Here is a tiny trained network, its code and every weight. The questions are about switching its units off for an input and a class, where a switched-off unit gives its printed mean instead of its output.

import numpy as np


def w(rows, s, z=0):
    codes = np.array(rows[::2]) - 128.0
    scale = np.full(codes.shape[1], s)
    scale[-1] = z or s
    return codes * scale


def norm(h):
    return h / np.sqrt((h * h).mean(-1, keepdims=True) + 1e-5)


def f(y):
    return np.maximum(y, 0)


def log_softmax(a):
    a = a - a.max(-1, keepdims=True)
    return a - np.log(np.exp(a).sum(-1, keepdims=True))


def net(x, mask):
    res = np.array(x, float).reshape(1, 6) / 4 @ E
    u = 0
    for l in range(4):
        y = f(norm(res) @ A[l][:, :-1].T + A[l][:, -1])
        res = res + np.where(mask[u : u + 7], y, B[l][:, -1]) @ B[l][:, :-1]
        u += 7
    return log_softmax(norm(res)[-1] @ U[:, :-1].T + U[:, -1])


A, B = {}, {}
E = w([
[135,183,168,145,165,156,162],'x0',
[25,84,88,128,191,112,163],'x1',
[94,181,107,16,142,174,112],'x2',
[193,176,67,144,118,135,222],'x3',
[79,122,142,50,146,3,244],'x4',
[196,83,109,131,170,121,138],'x5',
],0.0064)
A[0] = w([
[164,158,142,150,154,190,90,74],'0.n1',
[190,81,143,166,152,84,173,60],'0.n2',
[122,98,93,168,176,177,144,117],'0.n3',
[158,132,46,2,90,162,177,100],'0.n4',
[140,154,193,74,62,43,102,143],'0.n5',
[103,112,119,105,159,167,58,83],'0.n6',
[147,222,136,153,119,43,162,1],'0.n7',
],0.0087,0.0052)
B[0] = w([
[120,145,121,97,72,185,121,204],'0.n1',
[183,74,121,60,157,89,108,181],'0.n2',
[131,130,89,133,175,117,185,181],'0.n3',
[212,105,84,77,189,87,177,224],'0.n4',
[117,150,159,191,159,136,158,254],'0.n5',
[7,56,185,15,203,142,80,191],'0.n6',
[1,122,108,136,96,95,92,172],'0.n7',
],0.0095,0.0049)
A[1] = w([
[193,18,124,114,90,135,148,56],'1.n1',
[43,105,66,133,71,195,5,231],'1.n2',
[117,71,83,101,181,65,133,88],'1.n3',
[91,127,205,53,177,192,53,6],'1.n4',
[160,137,149,113,127,198,175,207],'1.n5',
[92,220,69,26,124,195,111,122],'1.n6',
[176,3,136,195,94,97,138,197],'1.n7',
],0.0064,0.0015)
B[1] = w([
[192,229,181,109,148,79,112,182],'1.n1',
[133,36,252,75,119,134,103,254],'1.n2',
[102,212,119,170,94,79,61,242],'1.n3',
[140,24,255,54,149,161,122,249],'1.n4',
[173,165,21,81,24,212,61,184],'1.n5',
[194,69,91,70,124,80,129,225],'1.n6',
[176,129,163,182,154,109,97,218],'1.n7',
],0.0078,0.0044)
A[2] = w([
[147,129,164,89,181,72,188,182],'2.n1',
[26,171,161,120,104,80,190,3],'2.n2',
[157,121,69,172,130,191,141,120],'2.n3',
[2,135,132,142,188,94,119,44],'2.n4',
[143,184,133,136,88,200,162,27],'2.n5',
[173,134,76,101,165,177,212,108],'2.n6',
[169,86,99,182,61,109,164,63],'2.n7',
],0.0092,0.0029)
B[2] = w([
[85,118,41,147,101,76,148,254],'2.n1',
[78,116,91,108,28,194,174,197],'2.n2',
[128,147,128,134,108,161,159,156],'2.n3',
[93,68,90,124,10,177,130,200],'2.n4',
[146,135,116,83,146,146,92,148],'2.n5',
[79,91,121,124,185,121,129,180],'2.n6',
[106,108,143,120,115,121,147,149],'2.n7',
],0.013,0.007)
A[3] = w([
[178,137,88,253,174,56,143,111],'3.n1',
[159,119,109,205,72,197,199,5],'3.n2',
[73,167,192,92,127,158,61,144],'3.n3',
[31,126,87,64,50,122,110,198],'3.n4',
[181,182,146,127,197,160,46,89],'3.n5',
[150,180,47,90,121,104,208,76],'3.n6',
[122,95,53,111,158,200,220,226],'3.n7',
],0.0077,0.0026)
B[3] = w([
[95,202,117,93,202,54,192,177],'3.n1',
[125,88,210,109,164,81,133,158],'3.n2',
[108,79,155,161,208,76,88,177],'3.n3',
[222,123,151,170,94,75,200,254],'3.n4',
[178,129,106,81,79,100,206,157],'3.n5',
[84,154,99,145,211,137,49,191],'3.n6',
[80,149,209,254,135,127,68,211],'3.n7',
],0.0084,0.0083)
U = w([
[122,152,235,238,123,133,149,88],'0',
[135,17,226,59,136,157,65,197],'1',
[220,144,195,180,134,116,143,43],'2',
[136,163,59,134,211,14,167,213],'3',
[114,189,76,162,199,226,87,83],'4',
[63,71,99,186,2,104,202,166],'5',
[104,194,163,113,121,151,129,2],'6',
[254,209,123,110,41,195,85,129],'7',
],0.014,0.0065)

Each question gives the input, the list of numbers given to net, and the class t.
The units are the neurons (one row each of A and B). Each row of codes is followed by its name. A weight is (code - 128) times the scale printed after its matrix; where a second scale follows, it is the last column's (A, B and U).
mask holds one flag per neuron, layer by layer. A switched-off neuron (its flag False) gives its mean, the last column of its row in B, instead of its output. The means were averaged over made-up inputs and are rounded, as every weight is.
A unit's drop is (log p(t) with every unit on - log p(t) with that unit switched off) / (log p(t) with every unit on - log p(t) with every unit switched off).
The circuit of an input: a set's keep is (log p(t) with only the set's units on - log p(t) with every unit switched off) / (log p(t) with every unit on - log p(t) with every unit switched off). Starting from the 12 units with the biggest drops (on a tie, the unit counted first), units are removed one at a time, each time the one whose removal leaves the highest keep (on an exact tie, the one counted first), for as long as the keep stays at least 0.8.
units of the circuit, in order: the units of the circuit, biggest drop first
most important unit: the unit with the biggest drop
k most important neurons: the k neurons with the biggest drops, biggest first
top k neurons in layer l: the k neurons of layer l with the biggest drops, biggest first
drop of u: that unit's drop, to one decimal
input [-6,-7,7,-3,8,-5], class 3: units of the circuit, in order : [0.n4, 2.n4]
input [0,2,-7,8,-8,-1], class 0: 2 most important neurons : [0.n3, 3.n2]
input [-5,-6,1,2,-7,0], class 1: 2 most important neurons : [1.n2, 0.n4]
input [7,0,1,3,-4,4], class 4: 2 most important neurons : [0.n3, 2.n6]
input [-5,-3,-7,7,-3,1], class 3: most important unit : 3.n1
input [2,1,2,4,-8,4], class 1: units of the circuit, in order : [1.n2, 0.n6]
input [0,3,8,0,3,-8], class 3: 3 most important neurons : [1.n6, 0.n4, 0.n7]
input [3,-4,2,6,0,1], class 4: 2 most important neurons : [1.n5, 3.n6]
input [0,1,-7,3,-8,6], class 2: top 4 neurons in layer 0 : [0.n1, 0.n3, 0.n4, 0.n5]
input [7,2,-2,0,-3,-3], class 1: 2 most important neurons : [0.n4, 0.n1]
input [-1,-1,-2,3,-6,8], class 7: 2 most important neurons : [0.n1, 2.n1]
input [0,2,-7,-2,-6,4], class 2: 4 most important neurons : [2.n1, 0.n4, 0.n3, 0.n1]
input [-5,-6,0,-4,1,-7], class 0: top 2 neurons in layer 0 : [0.n5, 0.n4]
input [6,-1,-7,1,-7,-1], class 7: top 2 neurons in layer 1 : [1.n5, 1.n4]
input [2,-3,-7,1,-1,-3], class 3: 2 most important neurons : [3.n1, 0.n2]
input [-6,-5,0,1,-6,-1], class 1: units of the circuit, in order : [1.n2]
input [3,-7,-7,5,-6,7], class 7: top 2 neurons in layer 2 : [2.n1, 2.n5]
input [-8,-5,3,7,5,0], class 3: drop of 0.n4 : 0.5
